Below is a small trained network, with its code and all its weights. Each question gives an input and a class and asks what happens when units are switched off, that is, made to give their printed mean instead of their output.

import numpy as np


def w(rows, s, z=0):
    codes = np.array(rows[::2]) - 128.0
    scale = np.full(codes.shape[1], s)
    scale[-1] = z or s
    return codes * scale


def norm(h):
    return h / np.sqrt((h * h).mean(-1, keepdims=True) + 1e-5)


def f(y):
    return np.maximum(y, 0)


def log_softmax(a):
    a = a - a.max(-1, keepdims=True)
    return a - np.log(np.exp(a).sum(-1, keepdims=True))


def net(x, mask):
    res = np.array(x, float).reshape(1, 7) / 4 @ E
    u = 0
    for l in range(3):
        y = f(norm(res) @ A[l][:, :-1].T + A[l][:, -1])
        res = res + np.where(mask[u : u + 11], y, B[l][:, -1]) @ B[l][:, :-1]
        u += 11
    return log_softmax(norm(res)[-1] @ U[:, :-1].T + U[:, -1])


A, B = {}, {}
E = w([
[15,98,182,122,161,142,82,137,101,168],'x0',
[143,82,148,123,209,74,139,128,171,128],'x1',
[175,55,155,126,82,85,86,108,83,126],'x2',
[131,126,127,134,130,133,125,134,127,122],'x3',
[93,71,56,176,64,120,101,137,254,179],'x4',
[95,147,141,205,118,90,161,25,130,93],'x5',
[165,173,208,178,113,122,145,169,154,174],'x6',
],0.0077)
A[0] = w([
[155,104,154,103,126,132,136,120,93,77,54],'L0N0',
[185,39,154,134,103,76,81,129,92,145,46],'L0N1',
[173,68,148,98,210,89,159,111,163,137,54],'L0N2',
[65,98,163,119,143,162,95,123,92,127,118],'L0N3',
[107,116,96,71,176,184,138,100,148,89,128],'L0N4',
[124,189,162,83,161,93,148,114,74,132,65],'L0N5',
[248,153,56,115,133,135,153,126,147,109,2],'L0N6',
[182,89,103,62,169,180,138,175,124,188,6],'L0N7',
[124,154,106,94,73,162,110,144,104,142,101],'L0N8',
[114,79,65,85,114,121,109,99,108,68,94],'L0N9',
[129,97,142,94,188,100,134,148,179,133,86],'L0N10',
],0.011,0.0051)
B[0] = w([
[119,118,139,92,87,170,169,142,147,112,190],'L0N0',
[97,113,193,168,15,162,141,135,120,151,251],'L0N1',
[180,205,101,128,96,189,91,78,73,155,226],'L0N2',
[143,178,145,138,114,62,68,90,137,126,254],'L0N3',
[164,164,174,152,167,124,154,174,157,174,219],'L0N4',
[142,104,79,67,78,131,159,143,133,153,239],'L0N5',
[2,175,164,123,96,64,32,126,161,46,232],'L0N6',
[95,73,84,221,156,57,184,139,55,83,204],'L0N7',
[175,166,79,189,129,186,100,92,117,130,198],'L0N8',
[202,149,222,184,110,113,147,161,156,180,236],'L0N9',
[133,180,85,176,86,223,76,107,123,129,208],'L0N10',
],0.0093,0.0049)
A[1] = w([
[103,89,111,173,133,87,241,34,119,70,47],'L1N0',
[121,56,71,112,124,131,103,115,190,126,56],'L1N1',
[172,81,105,139,181,162,34,216,131,47,81],'L1N2',
[81,163,83,219,97,110,91,116,239,173,85],'L1N3',
[78,43,29,107,92,130,170,109,193,135,83],'L1N4',
[232,105,101,137,119,97,167,89,171,14,108],'L1N5',
[75,80,108,83,186,139,127,112,145,99,23],'L1N6',
[141,134,95,148,121,202,94,50,108,101,86],'L1N7',
[184,119,68,88,203,112,105,111,94,69,86],'L1N8',
[48,99,183,88,197,138,2,140,100,190,27],'L1N9',
[137,115,176,34,163,138,157,124,73,102,1],'L1N10',
],0.0075,0.0028)
B[1] = w([
[57,84,155,169,177,59,178,86,79,162,149],'L1N0',
[123,121,151,47,66,112,103,69,158,174,139],'L1N1',
[159,137,143,158,83,52,193,69,63,171,140],'L1N2',
[198,89,152,59,177,142,134,136,80,118,254],'L1N3',
[118,100,81,74,113,80,124,87,119,150,145],'L1N4',
[69,175,130,106,168,64,18,139,81,158,157],'L1N5',
[153,163,87,122,106,89,127,142,121,103,128],'L1N6',
[204,159,136,142,201,160,125,71,142,99,157],'L1N7',
[147,115,177,158,113,162,75,80,104,58,132],'L1N8',
[53,237,101,139,63,51,2,168,131,55,158],'L1N9',
[152,89,98,16,79,148,193,94,164,140,141],'L1N10',
],0.0068,0.01)
A[2] = w([
[127,158,186,115,178,145,162,158,92,41,143],'L2N0',
[148,116,74,192,90,102,66,126,255,210,155],'L2N1',
[114,82,88,143,91,90,115,110,190,140,133],'L2N2',
[167,55,129,64,144,116,107,117,155,165,112],'L2N3',
[84,159,161,92,130,83,63,159,164,103,63],'L2N4',
[88,123,174,159,194,99,135,58,125,153,147],'L2N5',
[98,95,60,129,104,95,101,250,63,183,111],'L2N6',
[93,169,62,97,190,132,172,155,173,139,128],'L2N7',
[62,181,81,144,225,157,145,159,190,122,156],'L2N8',
[160,165,147,157,92,123,137,85,70,140,252],'L2N9',
[159,147,224,166,113,107,191,234,190,160,110],'L2N10',
],0.0096,0.0041)
B[2] = w([
[40,7,152,80,117,182,110,85,108,191,162],'L2N0',
[77,177,118,50,159,151,138,94,107,96,192],'L2N1',
[123,122,175,93,122,175,164,170,5,120,151],'L2N2',
[218,123,142,101,148,159,192,149,118,168,148],'L2N3',
[162,177,198,101,113,66,130,171,193,87,172],'L2N4',
[147,95,98,181,142,144,159,197,61,8,165],'L2N5',
[136,100,132,164,185,90,219,64,79,45,157],'L2N6',
[169,121,168,159,2,117,179,142,129,215,145],'L2N7',
[156,119,144,173,3,125,133,111,159,151,155],'L2N8',
[151,115,64,139,216,149,144,174,210,136,249],'L2N9',
[117,121,164,120,224,87,141,155,190,211,173],'L2N10',
],0.0084,0.013)
U = w([
[95,178,158,116,110,50,83,111,129,85,129],'0',
[135,102,140,7,132,151,166,101,103,144,110],'1',
[129,95,113,206,162,86,167,104,95,96,125],'2',
[174,160,98,167,136,176,94,97,156,130,117],'3',
[155,135,156,135,143,118,144,133,150,131,255],'4',
[144,130,165,126,193,87,135,143,171,177,95],'5',
[138,106,167,171,41,118,143,116,145,177,113],'6',
[98,61,85,117,148,102,87,124,186,134,52],'7',
],0.016,0.0079)

Each question gives the input, the list of numbers given to net, and the class t.
The units are the neurons (one row each of A and B). Each row of codes is followed by its name. A weight is (code - 128) times the scale printed after its matrix; where a second scale follows, it is the last column's (A, B and U).
mask holds one flag per neuron, layer by layer. A switched-off neuron (its flag False) gives its mean, the last column of its row in B, instead of its output. The means were averaged over made-up inputs and are rounded, as every weight is.
A unit's drop is (log p(t) with every unit on - log p(t) with that unit switched off) / (log p(t) with every unit on - log p(t) with every unit switched off).
The circuit of an input: a set's keep is (log p(t) with only the set's units on - log p(t) with every unit switched off) / (log p(t) with every unit on - log p(t) with every unit switched off). Starting from the 12 units with the biggest drops (on a tie, the unit counted first), units are removed one at a time, each time the one whose removal leaves the highest keep (on an exact tie, the one counted first), for as long as the keep stays at least 0.8.
circuit, biggest first: the units of the circuit, biggest drop first
most important unit: the unit with the biggest drop
k most important neurons: the k neurons with the biggest drops, biggest first
k most important neurons of layer l: the k neurons of layer l with the biggest drops, biggest first
input [0,6,-3,-7,4,7,0], class 2: most important neuron -> (L2N5)
input [1,-8,5,1,-3,0,5], class 3: circuit, biggest first -> (L0N8; L2N9)
input [0,-7,0,5,-1,-5,7], class 3: 2 most important neurons -> (L0N8; L0N9)
input [4,-8,1,8,6,-7,-6], class 3: 2 most important neurons -> (L0N8; L0N5)
input [7,8,-1,-6,-2,-3,2], class 3: 2 most important neurons -> (L0N10; L0N2)
input [0,5,-5,-6,6,-7,4], class 2: circuit, biggest first -> (L0N7; L2N6)
input [5,-2,-1,-2,6,8,3], class 2: 2 most important neurons -> (L2N5; L0N5)
input [-3,1,2,4,-4,5,8], class 5: circuit, biggest first -> (L2N10; L2N9)
input [4,-7,-3,-6,4,0,4], class 3: circuit, biggest first -> (L0N8; L0N9)
input [8,1,3,1,7,6,0], class 0: 2 most important neurons -> (L1N9; L0N5)
input [0,-6,8,-6,-4,6,-3], class 6: circuit, biggest first -> (L0N1; L0N9)
input [-7,-8,4,7,8,-8,2], class 1: circuit, biggest first -> (L2N1; L2N2)
input [2,5,-2,5,-3,3,-8], class 5: 3 most important neurons -> (L0N9; L0N4; L2N10)
input [7,1,-1,6,-7,-6,0], class 0: circuit, biggest first -> (L1N9)
input [1,-2,2,0,-7,-5,6], class 1: 3 most important neurons of layer 0 -> (L0N9; L0N5; L0N4)
input [-5,0,-7,1,4,2,-3], class 6: circuit, biggest first -> (L2N8; L2N7; L0N3)
input [5,-6,-8,-3,7,-5,2], class 6: 3 most important neurons -> (L2N8; L2N7; L0N5)
input [3,7,6,-3,7,-5,-8], class 5: 2 most important neurons -> (L0N9; L0N4)
input [0,-3,-2,-8,7,1,-8], class 4: 4 most important neurons of layer 0 -> (L0N9; L0N4; L0N5; L0N6)
input [0,-3,-2,-5,2,1,8], class 5: most important unit -> L2N10
